Below are the code and all the weights of a small trained network. Each question names an input and a target symbol and asks about switching units off, where a switched-off unit gives its printed mean instead of its output.

import numpy as np


def w(rows, s, z=0):
    codes = np.array(rows[::2]) - 128.0
    scale = np.full(codes.shape[1], s)
    scale[-1] = z or s
    return codes * scale


def norm(h):
    return h / np.sqrt((h * h).mean(-1, keepdims=True) + 1e-5)


def f(y):
    return y / 2 * (1 + np.tanh(0.7978845608 * (y + 0.044715 * y**3)))


def softmax(a):
    e = np.exp(a - a.max(-1, keepdims=True))
    return e / e.sum(-1, keepdims=True)


def log_softmax(a):
    a = a - a.max(-1, keepdims=True)
    return a - np.log(np.exp(a).sum(-1, keepdims=True))


def net(x, mask):
    ids = ['ΓΔΛΦΨβεζηθμξτ'.index(c) for c in x.split()]
    T = len(ids)
    res = E[ids] + P[:T]
    r = norm(res)
    for j in range(3):
        rows = slice(3 * j, 3 * j + 3)
        q, k, v = (r @ M[0][rows].T for M in (Q, K, V))
        z = softmax(np.where(np.tri(T) > 0, q @ k.T / 3**0.5, -1e9)) @ v
        o = O[0][rows]
        res = res + np.where(mask[j], z, o[:, -1]) @ o[:, :-1]
    y = f(norm(res) @ A[0][:, :-1].T + A[0][:, -1])
    res = res + np.where(mask[3:19], y, B[0][:, -1]) @ B[0][:, :-1]
    return log_softmax(norm(res)[-1] @ U[:, :-1].T + U[:, -1])


Q, K, V, O, A, B = {}, {}, {}, {}, {}, {}
E = w([
[79,177,121],'Γ',
[80,178,120],'Δ',
[84,168,131],'Λ',
[87,168,132],'Φ',
[81,170,128],'Ψ',
[173,59,96],'β',
[176,62,169],'ε',
[4,105,201],'ζ',
[173,67,85],'η',
[173,50,114],'θ',
[161,134,212],'μ',
[111,69,160],'ξ',
[103,73,149],'τ',
],0.012)
P = w([
[188,66,3],'0',
[179,87,38],'1',
[171,96,62],'2',
[147,110,61],'3',
[130,123,63],'4',
[114,137,70],'5',
[98,145,77],'6',
[81,155,92],'7',
[68,169,98],'8',
[68,174,98],'9',
[64,184,94],'10',
],0.0052)
Q[0] = w([
[39,171,129],'head 0',
[184,40,94],'head 0',
[113,192,134],'head 0',
[117,115,122],'head 1',
[55,206,124],'head 1',
[247,88,140],'head 1',
[84,168,197],'head 2',
[113,166,101],'head 2',
[50,127,157],'head 2',
],0.013)
K[0] = w([
[163,148,91],'head 0',
[16,99,249],'head 0',
[209,87,32],'head 0',
[200,137,182],'head 1',
[64,139,199],'head 1',
[195,70,25],'head 1',
[1,96,138],'head 2',
[140,104,166],'head 2',
[111,109,143],'head 2',
],0.0087)
V[0] = w([
[62,88,121],'head 0',
[67,114,137],'head 0',
[152,167,165],'head 0',
[122,192,196],'head 1',
[35,153,110],'head 1',
[186,104,157],'head 1',
[160,199,67],'head 2',
[192,85,125],'head 2',
[2,114,212],'head 2',
],0.0093)
O[0] = w([
[67,33,246,143],'head 0',
[154,135,191,95],'head 0',
[214,154,66,44],'head 0',
[146,176,206,5],'head 1',
[63,105,185,175],'head 1',
[139,144,117,71],'head 1',
[112,253,74,190],'head 2',
[88,148,234,153],'head 2',
[170,52,101,3],'head 2',
],0.0061,0.003)
A[0] = w([
[175,109,74,177],'neuron 0',
[202,194,69,158],'neuron 1',
[147,55,60,69],'neuron 2',
[110,187,107,241],'neuron 3',
[124,200,199,230],'neuron 4',
[233,89,130,131],'neuron 5',
[171,96,72,158],'neuron 6',
[152,122,174,148],'neuron 7',
[169,66,67,123],'neuron 8',
[171,106,84,117],'neuron 9',
[13,90,169,228],'neuron 10',
[132,118,123,250],'neuron 11',
[80,152,80,102],'neuron 12',
[124,119,193,197],'neuron 13',
[167,200,97,200],'neuron 14',
[255,111,146,151],'neuron 15',
],0.0091,0.0021)
B[0] = w([
[98,182,176,158],'neuron 0',
[189,210,195,161],'neuron 1',
[98,161,193,167],'neuron 2',
[244,121,128,185],'neuron 3',
[167,211,174,177],'neuron 4',
[161,33,191,154],'neuron 5',
[42,206,207,160],'neuron 6',
[157,108,63,122],'neuron 7',
[93,172,199,170],'neuron 8',
[83,203,132,144],'neuron 9',
[222,43,135,254],'neuron 10',
[222,145,207,151],'neuron 11',
[135,4,130,170],'neuron 12',
[181,192,132,142],'neuron 13',
[253,123,202,157],'neuron 14',
[128,45,99,153],'neuron 15',
],0.004,0.0066)
U = w([
[122,65,98,119],'Γ',
[142,103,114,1],'Δ',
[61,145,132,39],'Λ',
[144,85,98,63],'Φ',
[2,155,229,75],'Ψ',
[23,193,152,118],'β',
[80,143,18,199],'ε',
[155,33,137,114],'ζ',
[107,102,211,75],'η',
[159,44,142,93],'θ',
[127,94,90,106],'μ',
[251,213,198,218],'ξ',
[116,82,76,160],'τ',
],0.009,0.005)

Each question gives the input, a string of symbols that net reads in full, and the target symbol t.
The units are the heads (3 rows each of Q, K, V and O) and the neurons (one row each of A and B). Each row of codes is followed by its name. A weight is (code - 128) times the scale printed after its matrix; where a second scale follows, it is the last column's (O, A, B and U).
mask holds one flag per unit, heads first, then neurons. A switched-off unit (its flag False) gives its mean, the last column of its rows in O or B, instead of its output. The means were averaged over made-up inputs and are rounded, as every weight is.
A unit's drop is (log p(t) with every unit on - log p(t) with that unit switched off) / (log p(t) with every unit on - log p(t) with every unit switched off).
The circuit of an input: a set's keep is (log p(t) with only the set's units on - log p(t) with every unit switched off) / (log p(t) with every unit on - log p(t) with every unit switched off). Starting from the 12 units with the biggest drops (on a tie, the unit counted first), units are removed one at a time, each time the one whose removal leaves the highest keep (on an exact tie, the one counted first), for as long as the keep stays at least 0.8.
circuit, biggest first: the units of the circuit, biggest drop first
unit that matters most: the unit with the biggest drop
top k neurons: the k neurons with the biggest drops, biggest first
drop when u is switched off: that unit's drop, to one decimal
input Φ Δ β Δ μ Δ μ Δ, target ξ: circuit, biggest first => [head 1; neuron 3; head 2]
input Δ μ η Λ, target ξ: top 2 neurons => [neuron 3; neuron 10]
input Δ Δ Δ μ η, target ξ: circuit, biggest first => [head 0; neuron 1; neuron 6]
input Δ Δ μ β, target ξ: unit that matters most => head 0
input Φ Γ Δ Λ η μ μ β Γ, target ξ: circuit, biggest first => [head 1; neuron 3; head 2]
input η Δ Λ Δ Γ θ μ Δ η, target ξ: top 2 neurons => [neuron 1; neuron 14]
input η ξ ξ Δ Γ μ Φ Δ μ β Ψ, target ξ: top 2 neurons => [neuron 4; neuron 10]
input μ η μ θ Φ, target ξ: circuit, biggest first => [neuron 3; neuron 6]
input θ ξ Δ ξ τ ε θ μ μ Γ, target ξ: top 2 neurons => [neuron 4; neuron 10]
input Φ Δ Ψ μ μ ξ Γ θ θ ε, target Ψ: top 2 neurons => [neuron 10; neuron 6]
input Γ η Ψ θ θ μ μ θ θ μ Δ, target ξ: circuit, biggest first => [head 1; neuron 3]
input μ μ Δ Λ Λ μ Δ Δ θ, target Ψ: top 2 neurons => [neuron 10; neuron 6]
input ε η Λ θ η, target Ψ: drop when neuron 2 is switched off => 0.0
input Λ Δ Δ Δ Δ Δ, target ε: circuit, biggest first => [head 2]
input Δ Δ Δ Δ Δ η η, target β: drop when head 2 is switched off => 0.1
input θ θ Φ Δ μ Γ θ, target ξ: drop when neuron 9 is switched off => -0.1
input Φ Φ Δ μ θ μ Γ ε, target ξ: drop when neuron 2 is switched off => -0.1
